cols: J X Q C U
B: [165 101 115 113 118]
S: [ 73 189 165  98 148]
A: [ 69 199 164  94 146]
L: [ 73  92 120  98 148]
G: [157 118 103 160 127]
Z: [173 120  92 189 125]
F: [129 129 125 125 126]
K: [136 134 119 115 122]
Y: [166 110  93 181 131]
V: [ 96  98 127 118 153]
N: [ 91  96 127 113 154]
col: [189 125] => C
back: [ 98 120] => L
col: [103  92 125 119  93 127 127] => Q
q: [173 120  92 189 125] => Z
back: [148  98 120] => L

cols: W R T P E D M H
nukuv: [135 137  70 118 167 165 138 104]
Kevu: [154 138 169 185 123 127 115 129]
Sala: [154 138 169 185  83 112 185 136]
mivo: [143 107  96 145 162 142 143 125]
Siz: [125 127 159 123 111 114 171 148]
nup: [157 170 118 148 165 139 105 116]
baso: [116  98 121 126 156 115 137 113]
zepid: [146 144 109 127 204 137 114 146]
Fop: [160 106 101 198 111 109 178 104]
dape: [138 122 110 134 127 110 103 162]
tekal: [169 153 138 153 108 183  96  82]
vez: [123 143 142 125  96 145 107 162]
back: [125 143 142 162 145  96 107] => mivo
back: [115 127 123 185 169] => Kevu
col: [162 111 165 156 204 111 127] => E
back: [153 138 153] => tekal
col: [185 145 123 148 126 127 198] => P
back: [159 127 125] => Siz

cols: lanu Kon Fevod raka letol nolav Faso
moze: [111 120  94 156 155  93 108]
Narak: [128  93 118 112 155  93 109]
Dev: [ 98 114 144 128  92 113 183]
Bagum: [ 97 121  96 127 120 172 114]
zin: [101 138 100 133 163 143 153]
fizit: [128 128 148 111 123  94 156]
tilo: [136  93 118 112 155  93 109]
gola: [128  93 118 106  94 113 101]
pov: [128 128 100 131 163 143 153]
col: [ 94  93 113] => nolav
col: [111 128  98] => lanu
col: [128 128] => lanu
col: [121 138] => Kon
back: [156  94 123 111] => fizit

cols: gefo tener Dep Doti radil dimo
Zuriv: [111 179 107 118 151  94]
virot: [130 140 134 107 149 110]
fadof: [119 122 121 137 121 142]
Lafod: [127 124 137 127 131 151]
fonu: [127 124 124 145 131 132]
Mufe: [127 202 109 121 154  63]
bipab: [112 159 112 124 144 111]
lav: [144 159 112 112 124 119]
col: [132  63 111] => dimo
q: [127 124 124 145 131 132] => fonu
col: [110 142] => dimo
back: [144 124 112 159 112] => bipab
col: [140 122 124 124 202] => tener
col: [118 107 137 127 145 121] => Doti

cols: Fetof zuli pezo ziv
Lugeg: [131 181 185 147]
Zatos: [ 97 147 185 181]
kedid: [ 96 121 192 186]
sogo: [181 186  82 152]
Guse: [131 106 175 123]
col: [97 96] => Fetof
col: [181 147 121] => zuli
q: [131 181 185 147] => Lugeg
col: [ 97  96 181 131] => Fetof
q: [ 97 147 185 181] => Zatos
col: [147 121 186 106] => zuli

cols: von sabob Tugo vid nepe
led: [101 139 175  93  63]
guvoz: [101 139 175  93  93]
Vop: [101 139 179  95  88]
q: [101 139 175  93  93] => guvoz
back: [ 95 179] => Vop
q: [101 139 179  95  88] => Vop
col: [93 88] => nepe

cols: vav giru bul bab Bar buli derit Gotav
Mos: [ 92 165 120  83 127 133  92 143]
kenis: [147 133 126 145 121 118 141 107]
Tulaf: [155 119 123 194 132 124 112 117]
siru: [155 102 123 194 115 103 151 124]
tesem: [155 119 123 194 115 103 151 124]
col: [126 123] => bul
col: [ 83 145 194 194] => bab
back: [143  92 133 127] => Mos
col: [145 194] => bab

cols: Zupit Maf nado Digo zul
dalu: [125 121 133 124 114]
Lub: [125 121 114 116 103]
fov: [156 118 114 124 133]
col: [125 156] => Zupit
q: [156 118 114 124 133] => fov

cols: kos zudob nodo matil
nevul: [153 183  85 120]
ros: [ 81 166 145 108]
Rubim: [118 126 113 153]
tev: [130 199 142 180]
Fote: [178 119  81 167]
lobu: [124 199 142 180]
mogu: [148 126 144 113]
sisit: [158 163 135 100]
Mube: [127  96 155 194]
back: [155  96 127] => Mube
col: [ 85 145] => nodo
back: [167  81] => Fote
col: [166 126 199 119 199 126 163  96] => zudob

cols: zifof tep Seg dovun
fisof: [ 99 129 101  77]
tate: [ 87 158 140 122]
sofu: [ 99 129 101 153]
Niv: [ 87 158 140 121]
Rugos: [140  87  86  75]
Disi: [ 88 129 101  77]
rus: [143  85  86  76]
sosop: [147 124 143 144]
Bopa: [ 84 142 115  92]
mezu: [ 96 161 152 139]
col: [101 140 101] => Seg
col: [121  75] => dovun
q: [ 87 158 140 122] => tate
q: [ 99 129 101  77] => fisof

cols: Sim gopi matat fisib
Gusut: [153 148  92 183]
ruf: [148 162  85 174]
Dab: [160 150 133 124]
gos: [145 160  86 171]
zizok: [148  94 183 179]
kene: [145 157  80 184]
col: [148 160 145 148] => Sim
back: [150 160] => Dab
back: [183  92 148] => Gusut
back: [ 94 148] => zizok
col: [133  86 183] => matat
col: [160 145 148 145] => Sim
back: [124 133 150] => Dab

cols: ked Nozif doz legu Kigid Vib veso sunem
pemud: [135 116 135 100 109 122 118  86]
nebe: [136 119 134  80  99 132 125  99]
rimu: [135 116 135  86 100 133 125  98]
vere: [135 116 135  86 100 118 122 109]
rotib: [135 135 116  86 100 118 122 109]
q: [135 116 135  86 100 118 122 109] => vere
q: [135 116 135  86 100 133 125  98] => rimu
col: [122 132 133] => Vib
back: [125 132  99] => nebe

cols: subut Kana vamu Satud gamo
gomo: [124 106  92 124  65]
sivo: [135  89  87 117 175]
rine: [131 140 142 135 132]
col: [ 89 140] => Kana
col: [124 135] => subut
back: [135 142] => rine

cols: tonu nar vepit Kadoz zif
runa: [131 116  65 157  83]
vomo: [194 177  74  96 117]
degim: [ 63 196 188 187 137]
samip: [103 187  82 158 160]
gegez: [ 62 127 128  62 168]
Zuv: [175 116  65 187 118]
pire: [116  65 175 178 126]
col: [103  62 175 116] => tonu
back: [160 158] => samip
q: [131 116  65 157  83] => runa
back: [ 65 116 175] => Zuv
col: [ 62 175] => tonu
back: [178 175] => pire
back: [168  62 128 127] => gegez

cols: dag Los refa dukud zete vimi lam gizuf Bim
butid: [137  63 145  65 126 200 157 151 190]
bog: [ 63 145 137  82 176  61 158 181  94]
rubu: [ 63 145  65 129 200 157 151 190 151]
back: [137 145  63] => bog
col: [181 190] => gizuf
back: [190 151 157 200 126  65 145  63] => butid

